Below are the code and all the weights of a small trained network. Each question names an input and a class and asks about switching units off, where a switched-off unit gives its printed mean instead of its output.

import numpy as np


def w(rows, s, z=0):
    codes = np.array(rows[::2]) - 128.0
    scale = np.full(codes.shape[1], s)
    scale[-1] = z or s
    return codes * scale


def f(y):
    return np.maximum(y, 0)


def log_softmax(a):
    a = a - a.max(-1, keepdims=True)
    return a - np.log(np.exp(a).sum(-1, keepdims=True))


def net(x, mask):
    res = np.array(x, float).reshape(1, 3) / 4 @ E
    y = f(res @ A[0][:, :-1].T + A[0][:, -1])
    res = res + np.where(mask, y, B[0][:, -1]) @ B[0][:, :-1]
    return log_softmax(res[-1] @ U[:, :-1].T + U[:, -1])


A, B = {}, {}
E = w([
[169,168,130,46,82],'x0',
[143,112,107,76,198],'x1',
[106,161,3,122,135],'x2',
],0.016)
A[0] = w([
[71,191,60,114,128,21],'n1',
[141,74,188,126,111,85],'n2',
[180,124,218,141,134,19],'n3',
[124,68,126,108,183,115],'n4',
[160,64,115,100,148,15],'n5',
[129,61,144,188,170,40],'n6',
[176,70,153,159,117,145],'n7',
[171,47,159,112,127,50],'n8',
[97,134,138,176,156,66],'n9',
[172,179,111,89,81,52],'n10',
[88,105,196,112,136,51],'n11',
[51,91,189,212,229,170],'n12',
[2,205,77,154,137,95],'n13',
[142,219,151,45,85,181],'n14',
[187,49,162,162,119,1],'n15',
[208,179,158,110,97,63],'n16',
[140,95,115,101,207,87],'n17',
[129,161,122,217,33,130],'n18',
[141,130,184,157,118,89],'n19',
[82,201,144,157,78,39],'n20',
[102,68,210,76,122,41],'n21',
[96,119,143,143,66,165],'n22',
[123,101,70,229,178,170],'n23',
[105,139,27,81,57,71],'n24',
[145,141,63,187,153,100],'n25',
[81,171,131,79,203,180],'n26',
[157,137,177,64,75,97],'n27',
[161,18,207,111,153,197],'n28',
[33,117,154,219,72,143],'n29',
[97,93,161,79,227,112],'n30',
],0.013,0.0053)
B[0] = w([
[124,14,87,135,29,195],'n1',
[157,101,2,124,85,185],'n2',
[150,81,52,127,33,192],'n3',
[68,189,90,40,116,172],'n4',
[29,68,134,82,118,143],'n5',
[166,59,224,64,166,185],'n6',
[157,99,81,86,80,176],'n7',
[119,68,33,126,114,165],'n8',
[156,64,185,48,140,162],'n9',
[138,65,182,71,195,175],'n10',
[150,69,77,105,22,171],'n11',
[201,84,215,11,176,253],'n12',
[153,66,106,81,46,208],'n13',
[130,66,217,38,214,212],'n14',
[127,69,150,78,59,170],'n15',
[150,82,215,59,155,170],'n16',
[46,168,62,34,111,179],'n17',
[35,185,61,36,168,211],'n18',
[156,93,73,96,86,176],'n19',
[62,153,82,41,140,166],'n20',
[135,49,47,137,84,187],'n21',
[104,191,79,29,139,176],'n22',
[215,61,182,44,156,226],'n23',
[215,61,84,115,48,217],'n24',
[189,72,81,122,40,186],'n25',
[114,125,66,25,103,183],'n26',
[166,60,148,69,189,183],'n27',
[176,126,14,93,81,231],'n28',
[84,121,95,27,157,224],'n29',
[40,170,107,43,118,190],'n30',
],0.0082,0.017)
U = w([
[176,67,168,100,160,167],'0',
[149,79,75,143,60,31],'1',
[26,153,86,64,122,114],'2',
[155,118,110,94,137,228],'3',
[101,249,175,179,220,3],'4',
[121,206,184,205,208,3],'5',
[54,150,181,215,163,3],'6',
],0.012,0.0061)

Each question gives the input, the list of numbers given to net, and the class t.
The units are the neurons (one row each of A and B). Each row of codes is followed by its name. A weight is (code - 128) times the scale printed after its matrix; where a second scale follows, it is the last column's (A, B and U).
mask holds one flag per neuron, in row order. A switched-off neuron (its flag False) gives its mean, the last column of its row in B, instead of its output. The means were averaged over made-up inputs and are rounded, as every weight is.
A unit's drop is (log p(t) with every unit on - log p(t) with that unit switched off) / (log p(t) with every unit on - log p(t) with every unit switched off).
The circuit of an input: a set's keep is (log p(t) with only the set's units on - log p(t) with every unit switched off) / (log p(t) with every unit on - log p(t) with every unit switched off). Starting from the 12 units with the biggest drops (on a tie, the unit counted first), units are removed one at a time, each time the one whose removal leaves the highest keep (on an exact tie, the one counted first), for as long as the keep stays at least 0.8.
units of the circuit, in order: the units of the circuit, biggest drop first
k most important neurons: the k neurons with the biggest drops, biggest first
drop of u: that unit's drop, to one decimal
input [8,8,7], class 0: units of the circuit, in order	(n14)
input [8,-8,-3], class 0: 3 most important neurons	(n14; n27; n16)
input [-6,-5,1], class 0: 2 most important neurons	(n23; n12)
input [4,6,1], class 2: 2 most important neurons	(n12; n23)
input [7,7,2], class 0: 2 most important neurons	(n14; n18)
input [2,-4,-4], class 1: 2 most important neurons	(n30; n3)
input [3,5,6], class 1: 2 most important neurons	(n24; n1)
input [-5,-3,5], class 0: 2 most important neurons	(n23; n28)
input [1,-4,3], class 2: 2 most important neurons	(n18; n12)
input [-1,-6,1], class 2: drop of n18	0.0
input [5,-8,4], class 2: drop of n18	0.8
input [-2,7,-7], class 1: drop of n28	0.2
